Below is a small trained network, with its code and all its weights. Each question gives an input and a class and asks what happens when units are switched off, that is, made to give their printed mean instead of their output.

import numpy as np


def w(rows, s, z=0):
    codes = np.array(rows[::2]) - 128.0
    scale = np.full(codes.shape[1], s)
    scale[-1] = z or s
    return codes * scale


def norm(h):
    return h / np.sqrt((h * h).mean(-1, keepdims=True) + 1e-5)


def f(y):
    return y / 2 * (1 + np.tanh(0.7978845608 * (y + 0.044715 * y**3)))


def log_softmax(a):
    a = a - a.max(-1, keepdims=True)
    return a - np.log(np.exp(a).sum(-1, keepdims=True))


def net(x, mask):
    res = np.array(x, float).reshape(1, 2) / 4 @ E
    u = 0
    for l in range(3):
        y = f(norm(res) @ A[l][:, :-1].T + A[l][:, -1])
        res = res + np.where(mask[u : u + 4], y, B[l][:, -1]) @ B[l][:, :-1]
        u += 4
    return log_softmax(norm(res)[-1] @ U[:, :-1].T + U[:, -1])


A, B = {}, {}
E = w([
[254,227,58],'x0',
[206,69,253],'x1',
],0.0047)
A[0] = w([
[222,119,192,105],'L0N0',
[224,85,77,99],'L0N1',
[99,228,1,4],'L0N2',
[170,159,133,40],'L0N3',
],0.0081,0.0027)
B[0] = w([
[117,42,96,203],'L0N0',
[200,102,151,159],'L0N1',
[64,255,131,252],'L0N2',
[169,142,131,123],'L0N3',
],0.0071,0.004)
A[1] = w([
[94,165,5,174],'L1N0',
[188,186,120,45],'L1N1',
[45,68,173,2],'L1N2',
[156,191,60,139],'L1N3',
],0.014,0.0047)
B[1] = w([
[46,77,1,253],'L1N0',
[123,33,127,159],'L1N1',
[178,106,232,230],'L1N2',
[78,89,207,217],'L1N3',
],0.0095,0.0063)
A[2] = w([
[65,140,9,1],'L2N0',
[130,49,91,193],'L2N1',
[254,170,82,102],'L2N2',
[248,96,45,151],'L2N3',
],0.013,0.0057)
B[2] = w([
[145,251,224,249],'L2N0',
[92,135,96,254],'L2N1',
[187,202,98,156],'L2N2',
[115,111,76,186],'L2N3',
],0.018,0.0057)
U = w([
[202,156,120,25],'0',
[166,50,224,192],'1',
[75,213,137,187],'2',
[84,21,69,165],'3',
[225,110,7,156],'4',
[183,141,118,1],'5',
],0.021,0.0089)

Each question gives the input, the list of numbers given to net, and the class t.
The units are the neurons (one row each of A and B). Each row of codes is followed by its name. A weight is (code - 128) times the scale printed after its matrix; where a second scale follows, it is the last column's (A, B and U).
mask holds one flag per neuron, layer by layer. A switched-off neuron (its flag False) gives its mean, the last column of its row in B, instead of its output. The means were averaged over made-up inputs and are rounded, as every weight is.
A unit's drop is (log p(t) with every unit on - log p(t) with that unit switched off) / (log p(t) with every unit on - log p(t) with every unit switched off).
The circuit of an input: a set's keep is (log p(t) with only the set's units on - log p(t) with every unit switched off) / (log p(t) with every unit on - log p(t) with every unit switched off). Starting from all 12 units, units are removed one at a time, each time the one whose removal leaves the highest keep (on an exact tie, the one counted first), for as long as the keep stays at least 0.8.
units of the circuit, in order: the units of the circuit, biggest drop first
unit that matters most: the unit with the biggest drop
k most important neurons: the k neurons with the biggest drops, biggest first
k most important neurons of layer l: the k neurons of layer l with the biggest drops, biggest first
drop of u: that unit's drop, to one decimal
input [0,6], class 3: most important neuron => L2N0
input [4,1], class 3: units of the circuit, in order => L2N0; L1N3
input [-5,-2], class 1: 2 most important neurons => L1N2; L0N2
input [-6,-4], class 3: 3 most important neurons => L0N2; L1N2; L2N0
input [2,0], class 3: 2 most important neurons => L2N0; L0N1
input [8,1], class 3: units of the circuit, in order => L1N3; L2N0
input [-8,-3], class 1: units of the circuit, in order => L1N2; L0N2
input [8,0], class 3: units of the circuit, in order => L1N3; L2N0
input [0,8], class 3: 2 most important neurons => L2N0; L0N0
input [-8,0], class 1: 2 most important neurons => L1N0; L1N2
input [0,2], class 3: 2 most important neurons => L2N0; L0N2
input [1,8], class 3: 4 most important neurons => L2N0; L0N0; L1N2; L0N2
input [-7,-5], class 3: 2 most important neurons => L0N2; L1N2
input [-3,3], class 1: unit that matters most => L1N0
input [6,0], class 3: 4 most important neurons => L1N1; L1N3; L2N0; L0N1
input [1,5], class 4: 3 most important neurons of layer 1 => L1N3; L1N0; L1N1
input [2,6], class 4: 2 most important neurons => L1N3; L1N0
input [1,7], class 4: 2 most important neurons => L1N3; L1N0
input [-6,-1], class 1: 2 most important neurons of layer 1 => L1N0; L1N2
input [-2,2], class 1: unit that matters most => L1N0
input [1,1], class 4: 2 most important neurons of layer 1 => L1N3; L1N0
input [-1,1], class 1: drop of L1N0 => 0.2
input [8,5], class 4: drop of L2N3 => 0.0
input [-4,3], class 1: drop of L1N0 => 0.1
input [-2,5], class 1: drop of L1N0 => 2.5
